Here is a tiny trained network, its code and every weight. The questions are about switching its units off for an input and a class, where a switched-off unit gives its printed mean instead of its output.

import numpy as np


def w(rows, s, z=0):
    codes = np.array(rows[::2]) - 128.0
    scale = np.full(codes.shape[1], s)
    scale[-1] = z or s
    return codes * scale


def f(y):
    return np.maximum(y, 0)


def log_softmax(a):
    a = a - a.max(-1, keepdims=True)
    return a - np.log(np.exp(a).sum(-1, keepdims=True))


def net(x, mask):
    res = np.array(x, float).reshape(1, 4) / 4 @ E
    y = f(res @ A[0][:, :-1].T + A[0][:, -1])
    res = res + np.where(mask, y, B[0][:, -1]) @ B[0][:, :-1]
    return log_softmax(res[-1] @ U[:, :-1].T + U[:, -1])


A, B = {}, {}
E = w([
[20,179,179,69,67,21,98,141,158],'x0',
[122,109,125,121,146,113,141,75,137],'x1',
[224,114,115,108,88,72,21,91,1],'x2',
[124,135,231,180,23,183,198,72,138],'x3',
],0.0086)
A[0] = w([
[113,184,143,81,72,60,80,76,53,74],'neuron 1',
[172,136,57,110,133,105,127,132,72,105],'neuron 2',
[100,183,119,74,144,80,81,120,173,174],'neuron 3',
[241,73,143,141,105,121,106,118,67,126],'neuron 4',
[90,150,50,110,244,117,72,159,98,254],'neuron 5',
[162,117,60,120,177,84,74,152,108,120],'neuron 6',
[100,187,206,88,13,93,102,127,67,196],'neuron 7',
[89,192,109,148,109,102,66,158,107,172],'neuron 8',
[166,149,243,254,26,162,179,73,96,227],'neuron 9',
[184,87,55,102,170,111,64,131,111,191],'neuron 10',
[80,83,72,142,184,94,132,165,167,186],'neuron 11',
[59,197,183,113,90,83,152,128,183,120],'neuron 12',
[138,177,138,50,55,40,108,127,85,104],'neuron 13',
[93,154,103,51,150,42,101,150,164,138],'neuron 14',
],0.0067,0.0042)
B[0] = w([
[197,184,88,152,195,252,208,33,109,194],'neuron 1',
[112,76,201,61,74,136,116,137,141,180],'neuron 2',
[93,133,126,153,218,110,159,212,134,195],'neuron 3',
[132,100,123,155,51,101,47,86,108,205],'neuron 4',
[112,90,116,85,139,148,163,255,128,253],'neuron 5',
[99,91,121,67,115,81,108,145,126,204],'neuron 6',
[127,121,97,62,121,157,115,66,153,222],'neuron 7',
[109,141,123,112,152,133,183,137,122,179],'neuron 8',
[139,150,188,154,73,127,88,22,159,255],'neuron 9',
[143,92,84,53,127,136,98,164,124,227],'neuron 10',
[173,168,157,120,186,181,159,212,130,201],'neuron 11',
[49,52,189,66,108,59,106,148,190,209],'neuron 12',
[127,137,111,121,148,173,213,80,168,197],'neuron 13',
[124,146,170,167,189,134,167,180,145,207],'neuron 14',
],0.0072,0.0098)
U = w([
[166,152,6,122,220,212,205,147,106,220],'0',
[75,3,154,45,59,23,89,137,136,156],'1',
[146,216,136,195,138,197,197,64,143,237],'2',
[171,143,117,200,61,83,49,87,77,7],'3',
[91,186,152,161,208,37,161,189,129,3],'4',
],0.0072,0.0026)

Each question gives the input, the list of numbers given to net, and the class t.
The units are the neurons (one row each of A and B). Each row of codes is followed by its name. A weight is (code - 128) times the scale printed after its matrix; where a second scale follows, it is the last column's (A, B and U).
mask holds one flag per neuron, in row order. A switched-off neuron (its flag False) gives its mean, the last column of its row in B, instead of its output. The means were averaged over made-up inputs and are rounded, as every weight is.
A unit's drop is (log p(t) with every unit on - log p(t) with that unit switched off) / (log p(t) with every unit on - log p(t) with every unit switched off).
The circuit of an input: a set's keep is (log p(t) with only the set's units on - log p(t) with every unit switched off) / (log p(t) with every unit on - log p(t) with every unit switched off). Starting from the 12 units with the biggest drops (on a tie, the unit counted first), units are removed one at a time, each time the one whose removal leaves the highest keep (on an exact tie, the one counted first), for as long as the keep stays at least 0.8.
circuit, biggest first: the units of the circuit, biggest drop first
most important unit: the unit with the biggest drop
k most important neurons: the k neurons with the biggest drops, biggest first
drop when u is switched off: that unit's drop, to one decimal
input [-8,-1,-8,1], class 2: circuit, biggest first	(neuron 5; neuron 10)
input [1,-4,7,-4], class 0: circuit, biggest first	(neuron 1)
input [8,7,7,1], class 2: 2 most important neurons	(neuron 1; neuron 5)
input [-1,-7,6,5], class 3: circuit, biggest first	(neuron 4; neuron 9)
input [6,-6,0,0], class 4: circuit, biggest first	(neuron 3; neuron 14; neuron 4)
input [1,-4,4,0], class 0: 3 most important neurons	(neuron 12; neuron 1; neuron 9)
input [-3,7,2,-6], class 1: 3 most important neurons	(neuron 1; neuron 6; neuron 2)
input [-5,-2,-1,1], class 2: 4 most important neurons	(neuron 5; neuron 12; neuron 6; neuron 10)
input [1,6,7,2], class 2: 3 most important neurons	(neuron 1; neuron 13; neuron 12)
input [6,-2,5,-7], class 0: drop when neuron 1 is switched off	0.1
input [6,1,1,6], class 2: drop when neuron 10 is switched off	0.2
input [5,8,0,-4], class 4: drop when neuron 1 is switched off	-0.1
input [1,1,-8,3], class 1: 2 most important neurons	(neuron 12; neuron 1)
input [-4,-7,6,5], class 3: most important unit	neuron 4
